Rows and roughly how far along a hidden order each lies, from 0 to 10
In the rows, 128 means zero.
135; 118; 67; 146; 152; 139; 146; 104; 144; 123; 171; 156; 136; 91; 137; 104; 126; 150; 91; 109; 102; 155 -> 3
99; 118; 100; 172; 160; 103; 128; 125; 153; 135; 136; 159; 149; 63; 186; 129; 114; 148; 115; 135; 94; 104 -> 0
157; 144; 168; 60; 146; 136; 140; 133; 105; 128; 131; 91; 96; 148; 128; 158; 133; 101; 115; 95; 98; 65 -> 9
127; 132; 115; 240; 128; 102; 144; 109; 82; 132; 150; 139; 138; 108; 134; 133; 92; 148; 149; 96; 219; 160 -> 5
151; 140; 101; 84; 214; 114; 234; 136; 122; 118; 227; 116; 77; 41; 180; 156; 136; 126; 52; 70; 46; 61 -> 8
123; 117; 140; 119; 136; 112; 116; 140; 164; 127; 105; 144; 153; 96; 149; 133; 128; 123; 123; 175; 72; 77 -> 1
147; 140; 99; 125; 139; 145; 166; 111; 128; 125; 193; 115; 94; 140; 119; 124; 145; 130; 104; 100; 122; 159 -> 9
154; 148; 141; 86; 138; 133; 165; 130; 119; 127; 173; 98; 84; 163; 125; 140; 146; 112; 104; 90; 118; 123 -> 10
159; 125; 77; 92; 170; 168; 155; 99; 130; 121; 189; 131; 98; 86; 128; 107; 133; 135; 69; 121; 69; 123 -> 7
129; 130; 96; 189; 150; 108; 162; 104; 109; 125; 172; 149; 136; 83; 153; 129; 110; 150; 113; 88; 147; 132 -> 4
121; 127; 172; 54; 129; 123; 132; 169; 116; 119; 112; 96; 93; 97; 150; 155; 156; 111; 111; 143; 85; 64 -> 6
139; 138; 110; 104; 143; 135; 196; 142; 93; 104; 185; 114; 88; 97; 133; 137; 142; 126; 92; 89; 111; 122 -> 9
110; 123; 181; 132; 87; 121; 76; 140; 88; 128; 44; 117; 150; 156; 117; 135; 106; 118; 165; 134; 163; 104 -> 4
126; 142; 133; 162; 137; 123; 137; 117; 55; 124; 167; 102; 91; 140; 142; 145; 127; 136; 116; 62; 181; 107 -> 10
92; 133; 176; 120; 121; 96; 78; 155; 122; 148; 86; 112; 135; 130; 166; 156; 132; 117; 146; 126; 140; 78 -> 4
111; 128; 182; 62; 132; 114; 143; 161; 96; 120; 99; 104; 95; 93; 163; 161; 142; 110; 123; 127; 96; 51 -> 6
165; 136; 83; 107; 189; 126; 195; 113; 166; 126; 226; 133; 132; 113; 145; 131; 118; 122; 85; 120; 68; 125 -> 5
130; 95; 61; 176; 145; 164; 161; 98; 77; 85; 147; 155; 120; 33; 131; 89; 97; 169; 88; 118; 84; 130 -> 4
118; 123; 88; 200; 155; 120; 138; 100; 122; 128; 162; 159; 146; 65; 138; 117; 105; 154; 116; 113; 132; 134 -> 3
97; 133; 181; 83; 129; 107; 137; 170; 85; 117; 94; 104; 101; 82; 163; 156; 141; 127; 113; 129; 105; 50 -> 6
104; 120; 106; 193; 156; 97; 135; 115; 122; 135; 134; 162; 167; 63; 166; 136; 91; 147; 128; 104; 137; 113 -> 1
130; 100; 79; 167; 172; 139; 170; 102; 98; 100; 133; 168; 148; 31; 158; 117; 84; 149; 83; 131; 75; 107 -> 1
114; 132; 97; 212; 135; 108; 133; 108; 100; 133; 175; 143; 133; 114; 136; 125; 101; 151; 144; 72; 199; 154 -> 6
114; 110; 82; 119; 173; 132; 173; 132; 165; 112; 167; 164; 130; 33; 163; 112; 138; 145; 87; 173; 40; 116 -> 0
112; 99; 141; 160; 111; 135; 97; 115; 89; 108; 53; 157; 154; 81; 139; 119; 81; 141; 138; 164; 91; 112 -> 1
164; 148; 134; 57; 143; 125; 219; 161; 119; 115; 184; 97; 84; 140; 127; 152; 151; 100; 92; 84; 88; 116 -> 10
127; 132; 185; 115; 86; 105; 134; 166; 102; 127; 62; 110; 146; 141; 134; 164; 113; 116; 157; 137; 142; 78 -> 5
129; 121; 171; 94; 110; 128; 126; 149; 121; 127; 73; 118; 138; 135; 137; 142; 123; 110; 142; 152; 232; 80 -> 4
146; 147; 137; 137; 175; 122; 138; 101; 109; 146; 189; 122; 106; 134; 159; 146; 117; 128; 100; 56; 149; 89 -> 9
111; 128; 172; 85; 104; 120; 115; 160; 118; 128; 90; 110; 104; 116; 141; 140; 153; 120; 128; 148; 125; 102 -> 6
94; 123; 146; 105; 87; 133; 137; 169; 60; 103; 127; 106; 60; 106; 115; 127; 165; 134; 135; 124; 164; 132 -> 9
76; 107; 156; 144; 110; 106; 125; 178; 81; 104; 67; 138; 122; 42; 161; 137; 121; 143; 130; 150; 126; 84 -> 2
118; 115; 144; 182; 123; 106; 120; 157; 118; 125; 62; 153; 179; 108; 138; 136; 83; 129; 155; 145; 126; 111 -> 0
164; 151; 134; 49; 166; 134; 166; 125; 154; 134; 200; 96; 91; 152; 137; 146; 152; 103; 93; 89; 90; 107 -> 10
160; 155; 155; 96; 129; 133; 154; 128; 132; 135; 154; 98; 111; 191; 104; 145; 154; 76; 130; 90; 162; 141 -> 10
155; 127; 83; 120; 163; 134; 197; 115; 137; 109; 187; 149; 130; 88; 130; 121; 118; 137; 105; 123; 84; 164 -> 5
134; 151; 174; 64; 142; 109; 160; 158; 95; 129; 135; 88; 101; 124; 152; 163; 139; 106; 118; 79; 125; 57 -> 9
118; 131; 160; 67; 136; 103; 158; 186; 128; 125; 117; 109; 124; 97; 150; 159; 144; 107; 131; 140; 91; 81 -> 4
91; 120; 172; 124; 87; 118; 89; 156; 113; 129; 63; 123; 129; 138; 127; 136; 147; 119; 151; 146; 168; 110 -> 4
117; 138; 91; 167; 192; 94; 164; 113; 155; 141; 174; 143; 144; 77; 174; 140; 108; 141; 113; 82; 116; 111 -> 3
119; 128; 89; 188; 144; 114; 137; 98; 137; 132; 167; 149; 150; 108; 155; 123; 118; 148; 113; 103; 160; 141 -> 3
110; 117; 95; 165; 145; 107; 137; 138; 157; 125; 128; 162; 159; 80; 149; 120; 110; 141; 129; 162; 109; 136 -> 0
100; 117; 172; 88; 125; 108; 138; 177; 116; 116; 69; 120; 126; 98; 135; 151; 125; 119; 144; 155; 119; 92 -> 3
126; 142; 151; 20; 143; 130; 153; 172; 133; 124; 180; 90; 69; 112; 142; 171; 171; 107; 93; 143; 74; 73 -> 9
151; 142; 178; 96; 128; 147; 122; 120; 75; 129; 109; 99; 110; 162; 123; 149; 117; 109; 125; 77; 138; 82 -> 9
151; 147; 94; 82; 163; 138; 178; 124; 135; 127; 202; 110; 94; 144; 123; 131; 154; 122; 90; 102; 109; 135 -> 9
158; 142; 94; 88; 167; 139; 181; 106; 156; 125; 194; 132; 111; 121; 129; 132; 131; 127; 93; 99; 102; 138 -> 7
141; 143; 110; 141; 150; 131; 159; 116; 110; 117; 183; 116; 106; 136; 125; 135; 122; 133; 106; 71; 157; 131 -> 8
93; 94; 123; 164; 103; 123; 101; 143; 80; 102; 54; 162; 153; 55; 140; 117; 92; 157; 141; 158; 133; 114 -> 0
105; 113; 122; 133; 158; 107; 119; 133; 141; 131; 108; 151; 151; 72; 173; 134; 113; 134; 121; 155; 67; 88 -> 0
158; 138; 142; 79; 147; 139; 168; 149; 118; 110; 132; 93; 93; 133; 124; 149; 134; 111; 100; 83; 105; 100 -> 10
86; 120; 163; 116; 116; 106; 92; 158; 106; 131; 79; 124; 117; 98; 184; 142; 137; 127; 140; 143; 122; 20 -> 3
90; 112; 143; 167; 130; 111; 98; 127; 103; 113; 76; 142; 151; 74; 158; 132; 106; 139; 141; 148; 111; 83 -> 1
145; 114; 89; 165; 119; 165; 166; 96; 94; 97; 157; 148; 111; 105; 99; 91; 117; 154; 107; 126; 109; 191 -> 6
130; 129; 46; 107; 161; 118; 190; 125; 183; 128; 206; 144; 111; 97; 129; 111; 156; 140; 90; 127; 97; 170 -> 4
127; 120; 83; 163; 178; 121; 165; 109; 136; 127; 158; 156; 153; 69; 159; 131; 98; 144; 96; 104; 89; 109 -> 2

New part:
169; 139; 104; 138; 116; 129; 116; 115; 103; 120; 113; 63; 153; 143; 142; 38; 173; 133; 132; 212; 199; 200; 122; 116; 141; 129; 128; 133; 163; 107; 120; 133; 114; 136; 160; 133; 114 -> 6
190; 136; 111; 126; 119; 134; 115; 108; 97; 142; 112; 67; 134; 142; 131; 57; 185; 139; 127; 209; 173; 159; 130; 123; 137; 127; 128; 130; 153; 108; 126; 124; 122; 144; 139; 131; 129 -> 4
199; 160; 128; 183; 124; 131; 124; 133; 114; 120; 117; 34; 105; 161; 106; 159; 103; 93; 136; 145; 125; 135; 68; 104; 211; 36; 94; 127; 159; 210; 1; 122; 157; 132; 122; 140; 127 -> 5
124; 102; 104; 122; 137; 141; 111; 136; 142; 149; 154; 137; 152; 143; 150; 122; 147; 139; 145; 92; 145; 63; 133; 103; 86; 129; 158; 96; 111; 91; 173; 149; 148; 152; 156; 126; 61 -> 1
149; 174; 131; 137; 123; 137; 142; 116; 130; 122; 124; 122; 124; 113; 132; 128; 50; 106; 136; 145; 142; 141; 88; 98; 141; 90; 126; 102; 87; 141; 82; 137; 168; 151; 115; 129; 98 -> 1
136; 100; 99; 112; 129; 133; 113; 118; 125; 149; 140; 101; 138; 173; 108; 84; 213; 148; 143; 121; 173; 109; 154; 143; 143; 132; 147; 123; 166; 121; 139; 144; 107; 125; 153; 121; 98 -> 7
91; 113; 91; 103; 119; 128; 108; 159; 157; 108; 140; 149; 141; 146; 135; 167; 202; 117; 116; 89; 147; 103; 160; 151; 141; 93; 115; 145; 119; 69; 112; 117; 104; 100; 143; 115; 104 -> 7
80; 93; 141; 103; 134; 116; 131; 144; 146; 130; 143; 156; 128; 165; 93; 179; 131; 136; 123; 42; 123; 63; 138; 154; 132; 110; 147; 114; 141; 164; 102; 121; 97; 93; 145; 129; 102 -> 10
162; 100; 132; 169; 138; 154; 100; 123; 112; 147; 138; 74; 132; 126; 164; 111; 149; 145; 133; 170; 121; 98; 133; 92; 141; 175; 104; 145; 168; 127; 181; 141; 151; 164; 126; 132; 135 -> 0
121; 117; 112; 189; 138; 132; 107; 164; 146; 107; 137; 92; 166; 168; 170; 169; 103; 101; 155; 77; 114; 66; 74; 64; 115; 69; 129; 100; 138; 125; 94; 154; 185; 145; 195; 151; 26 -> 2
109; 95; 163; 152; 142; 140; 123; 128; 133; 157; 143; 129; 115; 147; 108; 171; 123; 143; 135; 97; 77; 97; 129; 131; 172; 163; 121; 135; 139; 205; 135; 128; 123; 125; 99; 119; 140 -> 7
114; 167; 106; 85; 121; 117; 154; 118; 154; 119; 137; 165; 147; 146; 132; 101; 80; 116; 124; 98; 178; 102; 106; 108; 77; 61; 182; 66; 41; 89; 95; 125; 146; 138; 160; 134; 54 -> 1
151; 103; 97; 138; 126; 133; 108; 126; 113; 136; 129; 76; 133; 177; 98; 92; 220; 141; 142; 133; 164; 124; 148; 151; 170; 127; 122; 142; 189; 157; 110; 136; 96; 117; 142; 119; 122 -> 9
144; 170; 81; 149; 114; 149; 108; 145; 162; 110; 134; 98; 161; 116; 199; 133; 158; 93; 133; 165; 163; 144; 109; 79; 152; 84; 109; 123; 93; 48; 119; 127; 144; 154; 156; 119; 50 -> 0
87; 97; 97; 142; 123; 134; 88; 171; 157; 107; 143; 121; 155; 162; 156; 159; 251; 121; 128; 83; 137; 133; 161; 139; 168; 115; 108; 148; 159; 84; 116; 123; 91; 104; 160; 118; 83 -> 9
124; 103; 94; 157; 136; 153; 96; 155; 151; 134; 153; 111; 160; 144; 191; 149; 159; 122; 147; 97; 127; 66; 123; 80; 103; 126; 123; 116; 108; 68; 174; 156; 159; 159; 160; 125; 50 -> 0
135; 121; 167; 154; 150; 151; 140; 103; 130; 158; 141; 108; 110; 139; 115; 105; 87; 148; 140; 133; 108; 97; 113; 109; 151; 159; 141; 124; 136; 196; 138; 123; 134; 156; 107; 123; 126 -> 2
178; 126; 125; 140; 127; 142; 116; 99; 103; 151; 122; 68; 135; 133; 147; 51; 155; 146; 125; 191; 179; 133; 118; 102; 130; 143; 138; 119; 168; 117; 151; 132; 136; 156; 138; 134; 117 -> 2
150; 132; 134; 170; 128; 134; 127; 118; 106; 121; 114; 65; 125; 159; 94; 108; 122; 126; 150; 134; 130; 167; 117; 122; 194; 134; 102; 142; 184; 176; 76; 145; 120; 119; 128; 128; 111 -> 9
72; 89; 153; 129; 141; 123; 130; 140; 140; 134; 146; 138; 129; 172; 104; 169; 109; 145; 130; 47; 104; 69; 134; 144; 144; 134; 141; 122; 188; 172; 102; 129; 110; 103; 142; 132; 99 -> 10
140; 121; 142; 144; 130; 122; 137; 106; 106; 132; 119; 87; 125; 166; 74; 93; 121; 142; 146; 112; 153; 146; 122; 147; 174; 128; 131; 131; 188; 183; 90; 146; 101; 115; 141; 134; 107 -> 10
154; 163; 136; 165; 125; 142; 129; 119; 122; 117; 120; 93; 130; 118; 129; 118; 64; 110; 144; 151; 121; 167; 94; 87; 175; 114; 107; 122; 111; 147; 93; 147; 156; 148; 118; 128; 79 -> 3
128; 155; 107; 145; 120; 104; 140; 129; 112; 92; 99; 104; 157; 155; 122; 85; 111; 110; 151; 135; 166; 189; 100; 129; 130; 99; 140; 123; 162; 127; 79; 144; 121; 120; 175; 142; 96 -> 10
129; 141; 104; 181; 122; 116; 111; 165; 132; 75; 109; 78; 152; 139; 155; 180; 113; 94; 157; 87; 107; 148; 100; 103; 146; 96; 85; 147; 169; 113; 84; 150; 143; 115; 167; 140; 84 -> 8
163; 112; 129; 157; 132; 149; 113; 109; 102; 149; 133; 66; 143; 136; 159; 54; 133; 156; 137; 180; 161; 120; 121; 83; 116; 171; 141; 122; 154; 132; 165; 142; 143; 167; 144; 137; 103 -> 0
114; 156; 80; 125; 117; 138; 107; 157; 168; 101; 142; 129; 162; 142; 173; 123; 181; 108; 126; 137; 171; 127; 136; 107; 129; 79; 122; 122; 98; 38; 122; 124; 127; 132; 165; 119; 55 -> 3
111; 125; 119; 175; 134; 131; 109; 167; 145; 100; 127; 111; 157; 137; 168; 174; 100; 97; 152; 83; 99; 98; 94; 86; 109; 110; 113; 121; 129; 119; 111; 155; 177; 139; 163; 142; 74 -> 4
139; 179; 123; 125; 120; 135; 134; 115; 141; 113; 129; 136; 131; 107; 147; 119; 75; 107; 132; 149; 151; 139; 100; 95; 133; 86; 130; 99; 69; 88; 115; 138; 154; 156; 119; 122; 74 -> 0
101; 140; 83; 111; 119; 126; 118; 157; 164; 107; 140; 143; 149; 151; 153; 133; 183; 114; 115; 104; 169; 98; 136; 121; 125; 70; 144; 114; 109; 65; 106; 113; 131; 119; 169; 126; 66 -> 5
149; 149; 143; 164; 126; 137; 127; 119; 110; 122; 112; 86; 121; 133; 94; 128; 106; 121; 143; 134; 127; 173; 117; 122; 198; 144; 96; 134; 157; 175; 101; 153; 144; 128; 104; 123; 125 -> 7
120; 120; 125; 129; 140; 127; 128; 141; 143; 138; 147; 154; 133; 135; 142; 177; 79; 121; 144; 57; 114; 36; 99; 95; 78; 91; 158; 81; 85; 126; 132; 153; 178; 155; 141; 138; 76 -> 0
139; 149; 114; 153; 122; 102; 136; 145; 116; 83; 101; 101; 148; 153; 116; 127; 99; 96; 146; 117; 130; 165; 91; 122; 127; 73; 119; 127; 161; 140; 54; 144; 138; 117; 166; 148; 101 -> 9
152; 97; 87; 138; 131; 147; 91; 144; 136; 152; 150; 91; 145; 161; 152; 129; 233; 132; 142; 109; 145; 79; 138; 112; 130; 108; 127; 127; 140; 81; 153; 145; 124; 145; 157; 118; 86 -> 2
147; 114; 117; 133; 128; 127; 123; 113; 109; 142; 124; 86; 124; 171; 73; 104; 171; 144; 141; 129; 154; 142; 141; 159; 171; 132; 127; 140; 186; 162; 98; 139; 98; 115; 132; 124; 125 -> 10
183; 149; 103; 126; 113; 119; 122; 127; 100; 113; 103; 76; 136; 142; 113; 69; 180; 118; 129; 182; 175; 205; 120; 139; 150; 100; 118; 136; 169; 96; 100; 125; 109; 119; 149; 131; 127 -> 8
117; 102; 158; 152; 143; 151; 122; 118; 126; 157; 145; 120; 109; 135; 117; 139; 99; 152; 141; 119; 81; 109; 130; 126; 160; 178; 120; 137; 132; 177; 149; 129; 123; 144; 108; 117; 132 -> 4
168; 150; 94; 150; 112; 115; 115; 136; 111; 91; 100; 69; 153; 154; 130; 81; 175; 108; 142; 175; 168; 216; 120; 134; 154; 90; 104; 148; 183; 103; 76; 135; 108; 122; 166; 135; 118 -> 10
133; 90; 95; 124; 133; 137; 109; 127; 132; 150; 144; 99; 148; 181; 123; 104; 199; 145; 147; 115; 171; 79; 140; 123; 115; 119; 149; 110; 146; 105; 142; 141; 118; 135; 161; 125; 81 -> 5
97; 87; 156; 150; 142; 141; 115; 139; 140; 146; 137; 127; 120; 148; 106; 166; 130; 136; 134; 68; 87; 79; 137; 137; 153; 152; 126; 135; 159; 189; 118; 129; 115; 115; 120; 125; 121 -> 9
116; 134; 112; 160; 129; 121; 121; 163; 138; 85; 115; 129; 142; 125; 142; 183; 71; 92; 149; 82; 98; 128; 105; 105; 126; 80; 102; 129; 127; 127; 94; 156; 160; 126; 157; 138; 98 -> 6
